Below are the code and all the weights of a small trained network. Each question names an input and a target symbol and asks about switching units off, where a switched-off unit gives its printed mean instead of its output.

import numpy as np


def w(rows, s, z=0):
    codes = np.array(rows[::2]) - 128.0
    scale = np.full(codes.shape[1], s)
    scale[-1] = z or s
    return codes * scale


def norm(h):
    return h / np.sqrt((h * h).mean(-1, keepdims=True) + 1e-5)


def f(y):
    return np.maximum(y, 0)


def softmax(a):
    e = np.exp(a - a.max(-1, keepdims=True))
    return e / e.sum(-1, keepdims=True)


def log_softmax(a):
    a = a - a.max(-1, keepdims=True)
    return a - np.log(np.exp(a).sum(-1, keepdims=True))


def net(x, mask):
    ids = ['αεθξπστψ'.index(c) for c in x.split()]
    T = len(ids)
    res = E[ids] + P[:T]
    u = 0
    for l in range(2):
        q, k, v = (norm(res) @ M[l].T for M in (Q, K, V))
        z = softmax(np.where(np.tri(T) > 0, q @ k.T / 4**0.5, -1e9)) @ v
        res = res + np.where(mask[u], z, O[l][:, -1]) @ O[l][:, :-1]
        u += 1
        y = f(norm(res) @ A[l][:, :-1].T + A[l][:, -1])
        res = res + np.where(mask[u : u + 8], y, B[l][:, -1]) @ B[l][:, :-1]
        u += 8
    return log_softmax(norm(res)[-1] @ U[:, :-1].T + U[:, -1])


Q, K, V, O, A, B = {}, {}, {}, {}, {}, {}
E = w([
[187,206,138,136,112,153,127,156,204,182],'α',
[165,114,139,166,70,122,17,113,138,126],'ε',
[177,152,179,140,150,138,23,152,204,89],'θ',
[82,158,158,57,121,163,164,199,131,175],'ξ',
[137,141,156,196,152,87,176,91,120,149],'π',
[149,129,211,108,119,126,98,185,129,104],'σ',
[83,186,87,110,149,147,107,253,128,137],'τ',
[80,66,71,155,97,129,176,163,167,116],'ψ',
],0.0029)
P = w([
[98,90,84,184,167,138,84,120,141,51],'0',
[47,149,144,107,9,218,66,191,136,177],'1',
[123,130,174,124,115,235,216,18,149,117],'2',
[138,102,75,149,175,128,83,135,141,66],'3',
[94,153,146,81,62,168,78,192,98,186],'4',
[148,180,179,111,119,195,208,5,138,127],'5',
[152,129,83,133,181,112,67,122,148,67],'6',
[143,133,139,48,112,169,68,170,88,214],'7',
[173,223,179,102,119,153,189,1,130,131],'8',
[158,127,83,141,178,103,75,111,138,58],'9',
[170,142,136,49,134,151,40,152,72,209],'10',
],0.0018)
Q[0] = w([
[87,87,71,195,133,58,127,104,118,110],'L0H1',
[58,164,104,99,142,112,126,196,133,122],'L0H1',
[115,36,83,114,156,156,255,143,151,138],'L0H1',
[131,166,126,159,187,143,212,65,128,139],'L0H1',
],0.0038)
K[0] = w([
[114,10,97,219,123,150,113,71,233,8],'L0H1',
[112,128,143,54,165,230,110,157,167,81],'L0H1',
[2,95,64,158,67,143,250,166,175,103],'L0H1',
[149,183,124,160,216,157,251,24,136,136],'L0H1',
],0.0028)
V[0] = w([
[108,201,198,207,199,46,58,140,131,228],'L0H1',
[119,54,51,100,127,168,151,146,191,7],'L0H1',
[24,163,212,207,233,81,170,66,137,118],'L0H1',
[129,95,76,179,114,162,224,101,98,142],'L0H1',
],0.0014)
O[0] = w([
[115,41,74,187,133,254,140,172,47,73,244],'L0H1',
[241,233,184,50,53,48,43,91,126,94,111],'L0H1',
[102,37,69,70,123,116,155,147,3,107,254],'L0H1',
[35,146,155,155,122,20,45,85,62,154,113],'L0H1',
],0.0015,0.00066)
A[0] = w([
[109,156,104,83,107,83,31,143,126,171,26],'L0N1',
[82,89,48,153,171,132,74,149,94,70,186],'L0N2',
[115,73,54,116,105,13,74,148,197,87,5],'L0N3',
[131,169,105,176,145,140,65,132,219,61,123],'L0N4',
[109,117,143,146,81,110,117,197,90,78,110],'L0N5',
[119,73,154,93,146,92,122,181,102,153,158],'L0N6',
[115,60,77,179,170,117,126,108,76,96,121],'L0N7',
[119,122,174,113,168,4,115,145,91,68,67],'L0N8',
],0.0029,0.0019)
B[0] = w([
[208,131,121,221,126,76,175,107,40,133,160],'L0N1',
[89,158,171,108,72,132,160,160,228,190,249],'L0N2',
[26,49,172,100,221,147,148,22,96,143,189],'L0N3',
[95,66,139,98,118,91,207,169,49,150,254],'L0N4',
[151,82,101,93,174,184,163,127,99,135,192],'L0N5',
[126,145,78,118,148,109,111,128,113,59,192],'L0N6',
[159,169,75,102,111,4,119,130,166,116,226],'L0N7',
[170,177,96,110,77,185,224,221,188,88,175],'L0N8',
],0.0029,0.0019)
Q[1] = w([
[80,70,1,107,141,94,110,200,133,109],'L1H1',
[148,10,148,169,55,65,58,107,119,100],'L1H1',
[96,104,102,69,130,130,216,24,178,132],'L1H1',
[116,123,165,35,150,126,90,227,141,40],'L1H1',
],0.0063)
K[1] = w([
[77,130,181,142,109,126,171,162,182,22],'L1H1',
[87,2,160,192,71,55,44,85,140,85],'L1H1',
[80,152,44,63,86,118,176,67,159,159],'L1H1',
[132,78,131,48,165,153,106,202,128,78],'L1H1',
],0.0063)
V[1] = w([
[208,124,133,94,90,120,108,69,130,198],'L1H1',
[140,200,134,125,126,135,17,206,23,170],'L1H1',
[174,252,154,122,216,109,153,157,146,147],'L1H1',
[102,119,20,83,39,175,174,145,163,188],'L1H1',
],0.002)
O[1] = w([
[121,51,203,221,75,98,160,190,131,157,51],'L1H1',
[49,68,103,96,72,182,120,31,156,158,3],'L1H1',
[150,54,173,75,120,236,152,139,163,42,94],'L1H1',
[250,137,115,122,87,50,125,104,177,134,254],'L1H1',
],0.0022,0.00091)
A[1] = w([
[71,94,170,187,189,135,203,30,106,66,67],'L1N1',
[174,138,77,144,206,4,112,97,43,126,6],'L1N2',
[121,178,208,102,132,162,84,113,76,161,103],'L1N3',
[118,184,150,107,101,191,153,124,188,145,181],'L1N4',
[174,148,85,117,156,123,112,205,176,170,176],'L1N5',
[154,119,179,155,50,137,101,58,195,196,123],'L1N6',
[89,147,173,72,153,146,79,109,172,63,107],'L1N7',
[88,96,111,137,168,10,91,120,68,190,97],'L1N8',
],0.0032,0.0021)
B[1] = w([
[180,150,121,127,4,193,115,125,54,241,200],'L1N1',
[48,82,84,110,208,92,6,207,159,95,220],'L1N2',
[151,127,66,180,97,19,111,135,172,218,182],'L1N3',
[129,61,102,136,188,64,78,110,95,81,220],'L1N4',
[124,142,174,187,30,148,84,72,84,176,254],'L1N5',
[26,108,54,73,150,160,143,245,109,88,199],'L1N6',
[121,198,107,214,115,134,192,56,144,154,175],'L1N7',
[245,136,192,103,167,204,140,52,113,92,225],'L1N8',
],0.0028,0.0025)
U = w([
[221,141,171,177,35,173,134,82,75,204,171],'α',
[181,90,147,129,235,120,20,121,83,100,186],'ε',
[28,156,229,214,160,169,145,122,179,109,3],'θ',
[93,189,47,89,119,181,109,28,143,44,114],'ξ',
[184,199,83,174,116,8,149,146,185,91,83],'π',
[191,90,155,101,115,209,201,216,137,28,135],'σ',
[1,65,61,95,77,137,87,217,116,187,138],'τ',
[93,64,161,27,181,82,218,85,156,162,178],'ψ',
],0.005,0.00058)

Each question gives the input, a string of symbols that net reads in full, and the target symbol t.
The units are the heads (4 rows each of Q, K, V and O) and the neurons (one row each of A and B). Each row of codes is followed by its name. A weight is (code - 128) times the scale printed after its matrix; where a second scale follows, it is the last column's (O, A, B and U).
mask holds one flag per unit, layer by layer, with each layer's heads first. A switched-off unit (its flag False) gives its mean, the last column of its rows in O or B, instead of its output. The means were averaged over made-up inputs and are rounded, as every weight is.
A unit's drop is (log p(t) with every unit on - log p(t) with that unit switched off) / (log p(t) with every unit on - log p(t) with every unit switched off).
The circuit of an input: a set's keep is (log p(t) with only the set's units on - log p(t) with every unit switched off) / (log p(t) with every unit on - log p(t) with every unit switched off). Starting from the 12 units with the biggest drops (on a tie, the unit counted first), units are removed one at a time, each time the one whose removal leaves the highest keep (on an exact tie, the one counted first), for as long as the keep stays at least 0.8.
units of the circuit, in order: the units of the circuit, biggest drop first
most important unit: the unit with the biggest drop
k most important neurons: the k neurons with the biggest drops, biggest first
k most important neurons of layer l: the k neurons of layer l with the biggest drops, biggest first
drop when u is switched off: that unit's drop, to one decimal
input ψ θ π α σ θ, target σ: units of the circuit, in order : (L1H1; L1N6)
input π ψ ψ π ψ θ, target π: 3 most important neurons : (L1N3; L1N8; L0N7)
input σ π σ, target α: units of the circuit, in order : (L0N2; L1N1; L1N3)
input π π θ θ, target θ: most important unit : L0N2
input τ θ π π θ α σ τ σ, target ξ: units of the circuit, in order : (L1H1; L0N4; L1N7; L1N6)
input π π π ξ, target ξ: 3 most important neurons : (L0N4; L0N6; L1N7)
input π α ψ ψ σ θ ψ τ θ, target ξ: units of the circuit, in order : (L1H1; L1N6)
input σ π π ε ψ ξ ψ ε ψ, target π: units of the circuit, in order : (L1H1; L0H1)
input ε π π π σ ε ψ ψ α, target σ: units of the circuit, in order : (L1H1; L1N6; L1N4)
input π ψ τ ψ π ξ σ π π ψ π, target ε: units of the circuit, in order : (L1N2; L1N8)
input π ψ ψ π π ξ ψ ψ, target ε: 3 most important neurons : (L1N2; L1N8; L0N3)
input τ σ π ε θ, target τ: 2 most important neurons of layer 0 : (L0N4; L0N8)
input π ξ θ σ π θ, target α: 3 most important neurons of layer 0 : (L0N2; L0N4; L0N7)
input π σ σ τ ξ ε, target τ: most important unit : L1N6
input π ψ ψ π τ ψ ε π θ, target α: 3 most important neurons of layer 1 : (L1N1; L1N2; L1N7)
input θ π ε ψ π ψ ξ θ π ψ α, target τ: 2 most important neurons of layer 0 : (L0N8; L0N5)
input τ ε σ, target τ: 4 most important neurons of layer 1 : (L1N6; L1N8; L1N3; L1N4)
input α ψ π π σ π θ π α, target σ: 2 most important neurons of layer 0 : (L0N2; L0N3)
input ψ σ θ ε ψ θ α π, target τ: 2 most important neurons : (L0N4; L0N3)
input τ ψ ε ε θ ψ, target π: units of the circuit, in order : (L1H1)
input ψ θ τ ε π, target τ: 3 most important neurons : (L0N4; L0N3; L1N6)
input θ π ψ π ψ, target α: 2 most important neurons of layer 1 : (L1N8; L1N5)
input π π σ, target α: 2 most important neurons : (L1N1; L0N2)
input π ψ π ψ ψ τ, target ξ: 2 most important neurons : (L1N4; L1N7)
input π π τ π π θ ψ α, target τ: 3 most important neurons of layer 1 : (L1N6; L1N8; L1N4)
input ξ σ ψ π ψ π α, target α: 3 most important neurons : (L1N5; L0N4; L1N2)
input σ π π π ψ θ π ψ θ α, target α: 3 most important neurons of layer 1 : (L1N5; L1N2; L1N6)
input ε ξ π θ, target θ: most important unit : L1N7
input ψ ψ σ α α ψ ε ψ ψ π ψ, target ε: drop when L1N2 is switched off : 0.2
input π θ τ, target ξ: drop when L1N7 is switched off : 0.1
